Below is a small trained network, with its code and all its weights. Each question gives an input and a target symbol and asks what happens when units are switched off, that is, made to give their printed mean instead of their output.

import numpy as np


def w(rows, s, z=0):
    codes = np.array(rows[::2]) - 128.0
    scale = np.full(codes.shape[1], s)
    scale[-1] = z or s
    return codes * scale


def f(y):
    return np.maximum(y, 0)


def softmax(a):
    e = np.exp(a - a.max(-1, keepdims=True))
    return e / e.sum(-1, keepdims=True)


def log_softmax(a):
    a = a - a.max(-1, keepdims=True)
    return a - np.log(np.exp(a).sum(-1, keepdims=True))


def net(x, mask):
    ids = ['αβγεθλμξστω'.index(c) for c in x.split()]
    T = len(ids)
    res = E[ids] + P[:T]
    r = res
    for j in range(3):
        rows = slice(2 * j, 2 * j + 2)
        q, k, v = (r @ M[0][rows].T for M in (Q, K, V))
        z = softmax(np.where(np.tri(T) > 0, q @ k.T / 2**0.5, -1e9)) @ v
        o = O[0][rows]
        res = res + np.where(mask[j], z, o[:, -1]) @ o[:, :-1]
    y = f(res @ A[0][:, :-1].T + A[0][:, -1])
    res = res + np.where(mask[3:11], y, B[0][:, -1]) @ B[0][:, :-1]
    return log_softmax(res[-1] @ U[:, :-1].T + U[:, -1])


Q, K, V, O, A, B = {}, {}, {}, {}, {}, {}
E = w([
[144,102,199,98,132],'α',
[78,95,196,153,106],'β',
[117,102,200,158,154],'γ',
[120,143,172,47,118],'ε',
[124,79,71,162,225],'θ',
[217,151,92,174,70],'λ',
[186,193,107,179,127],'μ',
[70,69,57,127,122],'ξ',
[133,139,159,52,195],'σ',
[65,103,187,129,151],'τ',
[160,141,148,2,171],'ω',
],0.019)
P = w([
[112,250,128,184,125],'0',
[109,145,151,100,138],'1',
[119,137,143,100,136],'2',
[126,125,140,99,135],'3',
[132,117,137,103,137],'4',
[136,106,134,100,138],'5',
[140,96,130,106,138],'6',
[145,86,129,104,135],'7',
[148,74,128,111,135],'8',
[151,62,127,115,134],'9',
[153,51,125,112,131],'10',
[143,83,129,105,144],'11',
],0.012)
Q[0] = w([
[84,82,198,105,209],'h1',
[99,98,217,68,131],'h1',
[194,194,55,180,33],'h2',
[220,214,52,235,95],'h2',
[196,100,254,114,164],'h3',
[23,75,202,54,169],'h3',
],0.015)
K[0] = w([
[109,7,65,139,118],'h1',
[153,51,57,111,178],'h1',
[165,181,209,144,72],'h2',
[166,201,176,157,99],'h2',
[150,86,8,169,109],'h3',
[179,63,126,112,110],'h3',
],0.015)
V[0] = w([
[112,154,113,179,193],'h1',
[201,150,134,85,60],'h1',
[193,117,148,134,175],'h2',
[148,123,237,103,137],'h2',
[166,157,181,125,30],'h3',
[151,186,148,93,251],'h3',
],0.014)
O[0] = w([
[103,97,141,101,223,197],'h1',
[163,202,185,128,61,2],'h1',
[150,137,56,138,158,136],'h2',
[148,133,165,193,206,38],'h2',
[147,8,254,99,143,86],'h3',
[56,238,147,123,176,201],'h3',
],0.012,0.0068)
A[0] = w([
[101,125,123,72,144,58],'n1',
[54,93,80,161,111,120],'n2',
[99,148,142,245,100,146],'n3',
[120,115,188,125,51,72],'n4',
[119,161,191,187,119,136],'n5',
[49,95,136,144,131,133],'n6',
[165,144,144,156,176,9],'n7',
[87,147,80,121,119,70],'n8',
],0.013,0.014)
B[0] = w([
[181,123,123,155,98,189],'n1',
[145,166,151,84,146,253],'n2',
[69,82,96,146,83,162],'n3',
[159,132,93,125,176,161],'n4',
[117,139,153,115,82,189],'n5',
[149,141,86,147,102,224],'n6',
[197,173,132,248,148,145],'n7',
[141,37,163,145,116,232],'n8',
],0.015,0.014)
U = w([
[144,119,188,150,89,142],'α',
[64,52,107,183,75,10],'β',
[164,113,113,227,104,123],'γ',
[62,127,219,28,179,149],'ε',
[120,130,68,117,204,164],'θ',
[168,61,188,137,149,81],'λ',
[211,171,55,192,88,40],'μ',
[110,144,105,69,57,253],'ξ',
[200,172,121,175,180,78],'σ',
[11,102,139,125,175,180],'τ',
[238,211,137,107,118,37],'ω',
],0.012,0.0062)

Each question gives the input, a string of symbols that net reads in full, and the target symbol t.
The units are the heads (2 rows each of Q, K, V and O) and the neurons (one row each of A and B). Each row of codes is followed by its name. A weight is (code - 128) times the scale printed after its matrix; where a second scale follows, it is the last column's (O, A, B and U).
mask holds one flag per unit, heads first, then neurons. A switched-off unit (its flag False) gives its mean, the last column of its rows in O or B, instead of its output. The means were averaged over made-up inputs and are rounded, as every weight is.
A unit's drop is (log p(t) with every unit on - log p(t) with that unit switched off) / (log p(t) with every unit on - log p(t) with every unit switched off).
The circuit of an input: a set's keep is (log p(t) with only the set's units on - log p(t) with every unit switched off) / (log p(t) with every unit on - log p(t) with every unit switched off). Starting from all 11 units, units are removed one at a time, each time the one whose removal leaves the highest keep (on an exact tie, the one counted first), for as long as the keep stays at least 0.8.
units of the circuit, in order: the units of the circuit, biggest drop first
unit that matters most: the unit with the biggest drop
which heads matter: for each layer, one digit per head in row order, 1 if its drop is at least 0.15 and else 0, layers parted by /
drop of u: that unit's drop, to one decimal
input γ μ ω β β, target β: unit that matters most => n3
input ω λ μ τ α λ, target ξ: which heads matter => 101
input λ ξ β μ β σ, target ξ: units of the circuit, in order => h2, h3
input ω τ γ ω, target ω: which heads matter => 110
input ω θ α μ σ α μ σ σ, target θ: which heads matter => 100
input μ μ β λ, target ε: which heads matter => 001
input τ ξ τ, target ξ: which heads matter => 010
input θ β γ β μ β μ θ θ ξ β, target ξ: units of the circuit, in order => n2, h2
input ε τ α ε λ γ γ, target λ: which heads matter => 001
input μ α λ θ τ, target θ: units of the circuit, in order => h1, n6
input μ β β, target β: units of the circuit, in order => h2, n3, h1
input γ α σ, target σ: which heads matter => 010
input γ τ ω σ μ μ θ β τ γ μ, target σ: which heads matter => 110
input λ μ ε γ σ τ α ε μ α γ μ, target ω: unit that matters most => h1
input ω σ ε ξ β ω ξ τ ξ γ μ μ, target ξ: units of the circuit, in order => h1, n3, h3
input σ ω μ ξ α μ ω μ, target τ: which heads matter => 001
input λ μ α, target λ: drop of h3 => 3.5
input σ β β λ ξ ω λ λ, target τ: drop of n6 => 0.1
input μ β σ γ α ξ, target ξ: drop of h2 => 0.4
input ε γ ξ σ γ μ ξ, target ξ: unit that matters most => h2
